M =
[[-0.012 -0.129  0.029 -0.194 -0.112  0.217 -0.211  0.174  0.119  0.126]
 [ 0.043  0.039  0.113 -0.201 -0.009  0.049  0.128  0.024 -0.174 -0.154]
 [ 0.069  0.144 -0.212 -0.122 -0.092  0.044  0.005 -0.027 -0.103 -0.231]
 [-0.129 -0.204 -0.102  0.029  0.035  0.079  0.017 -0.149  0.105  0.054]
 [-0.144 -0.204 -0.036 -0.208  0.122 -0.219  0.095 -0.138  0.166  0.192]
 [-0.106 -0.080 -0.121 -0.040  0.184  0.030  0.194 -0.124 -0.222  0.000]
 [ 0.093  0.216  0.188  0.068 -0.019 -0.079  0.099  0.167 -0.214  0.007]
 [-0.053  0.003 -0.058 -0.102 -0.105 -0.161  0.057 -0.092  0.157 -0.033]
 [ 0.027 -0.125  0.128  0.196  0.041 -0.102  0.078 -0.121 -0.230 -0.149]
 [-0.135 -0.054 -0.057 -0.168 -0.120  0.202 -0.024  0.212 -0.184 -0.042]
 [-0.157 -0.034  0.102 -0.034  0.170 -0.046  0.152  0.113  0.011  0.190]
 [-0.106 -0.040 -0.212 -0.130 -0.163  0.131  0.141 -0.150 -0.113 -0.013]
 [-0.057  0.018  0.144 -0.024  0.132 -0.056 -0.194  0.124  0.073  0.010]
 [-0.190  0.134 -0.111  0.137  0.199  0.201 -0.148 -0.154  0.172  0.042]]
M[0][-10] -> -0.012
M[11][-3] -> -0.150
M[:, 2] -> [0.029, 0.113, -0.212, -0.102, -0.036, -0.121, 0.188, -0.058, 0.128, -0.057, 0.102, -0.212, 0.144, -0.111]
M[13][-8] -> -0.111
M[5][4] -> 0.184
M[2][4] -> -0.092
M[6][-2] -> -0.214
M[10][-6] -> 0.170
M[-9] -> [-0.106, -0.080, -0.121, -0.040, 0.184, 0.030, 0.194, -0.124, -0.222, 0.000]
M[-5] -> [-0.135, -0.054, -0.057, -0.168, -0.120, 0.202, -0.024, 0.212, -0.184, -0.042]
M[-11][-3] -> -0.149
M[13] -> [-0.190, 0.134, -0.111, 0.137, 0.199, 0.201, -0.148, -0.154, 0.172, 0.042]
M[:, 7] -> [0.174, 0.024, -0.027, -0.149, -0.138, -0.124, 0.167, -0.092, -0.121, 0.212, 0.113, -0.150, 0.124, -0.154]
M[5][0] -> -0.106
M[10][0] -> -0.157
M[:, -6] -> [-0.112, -0.009, -0.092, 0.035, 0.122, 0.184, -0.019, -0.105, 0.041, -0.120, 0.170, -0.163, 0.132, 0.199]
M[:, 3] -> [-0.194, -0.201, -0.122, 0.029, -0.208, -0.040, 0.068, -0.102, 0.196, -0.168, -0.034, -0.130, -0.024, 0.137]
M[-10][-2] -> 0.166
M[:, 6] -> [-0.211, 0.128, 0.005, 0.017, 0.095, 0.194, 0.099, 0.057, 0.078, -0.024, 0.152, 0.141, -0.194, -0.148]
M[9][1] -> -0.054
M[-14][6] -> -0.211
M[7] -> [-0.053, 0.003, -0.058, -0.102, -0.105, -0.161, 0.057, -0.092, 0.157, -0.033]
M[4] -> [-0.144, -0.204, -0.036, -0.208, 0.122, -0.219, 0.095, -0.138, 0.166, 0.192]
M[:, 8] -> [0.119, -0.174, -0.103, 0.105, 0.166, -0.222, -0.214, 0.157, -0.230, -0.184, 0.011, -0.113, 0.073, 0.172]
M[-8][-8] -> 0.188
M[-9][8] -> -0.222
M[-14][1] -> -0.129
M[-14][2] -> 0.029
M[:, 0] -> [-0.012, 0.043, 0.069, -0.129, -0.144, -0.106, 0.093, -0.053, 0.027, -0.135, -0.157, -0.106, -0.057, -0.190]
M[8][5] -> -0.102
M[0][3] -> -0.194
M[13][5] -> 0.201
M[:, 1] -> [-0.129, 0.039, 0.144, -0.204, -0.204, -0.080, 0.216, 0.003, -0.125, -0.054, -0.034, -0.040, 0.018, 0.134]

A =
[[-0.62  0.19 -0.37 -0.41 -0.12 -0.31  0.26  0.55 -0.33  1.42]
 [ 0.27 -1.29  2.20 -1.02 -0.14  1.63 -0.52 -3.16 -1.18 -4.24]
 [-0.72 -0.25  0.01 -0.26  0.17 -0.51 -0.02 -0.99 -1.05  0.74]]
A[0][0]: -0.62
A[1][3]: -1.02
A[1][4]: -0.14
A[0][9]: 1.42
A[0][8]: -0.33
A[1]: [0.27, -1.29, 2.20, -1.02, -0.14, 1.63, -0.52, -3.16, -1.18, -4.24]
A[2]: [-0.72, -0.25, 0.01, -0.26, 0.17, -0.51, -0.02, -0.99, -1.05, 0.74]
A[0][4]: -0.12
A[2][3]: -0.26
A[2][2]: 0.01
A[2][5]: -0.51
A[:, 1]: [0.19, -1.29, -0.25]
A[:, 8]: [-0.33, -1.18, -1.05]
A[1][6]: -0.52
A[0][3]: -0.41
A[2][4]: 0.17
A[0][1]: 0.19
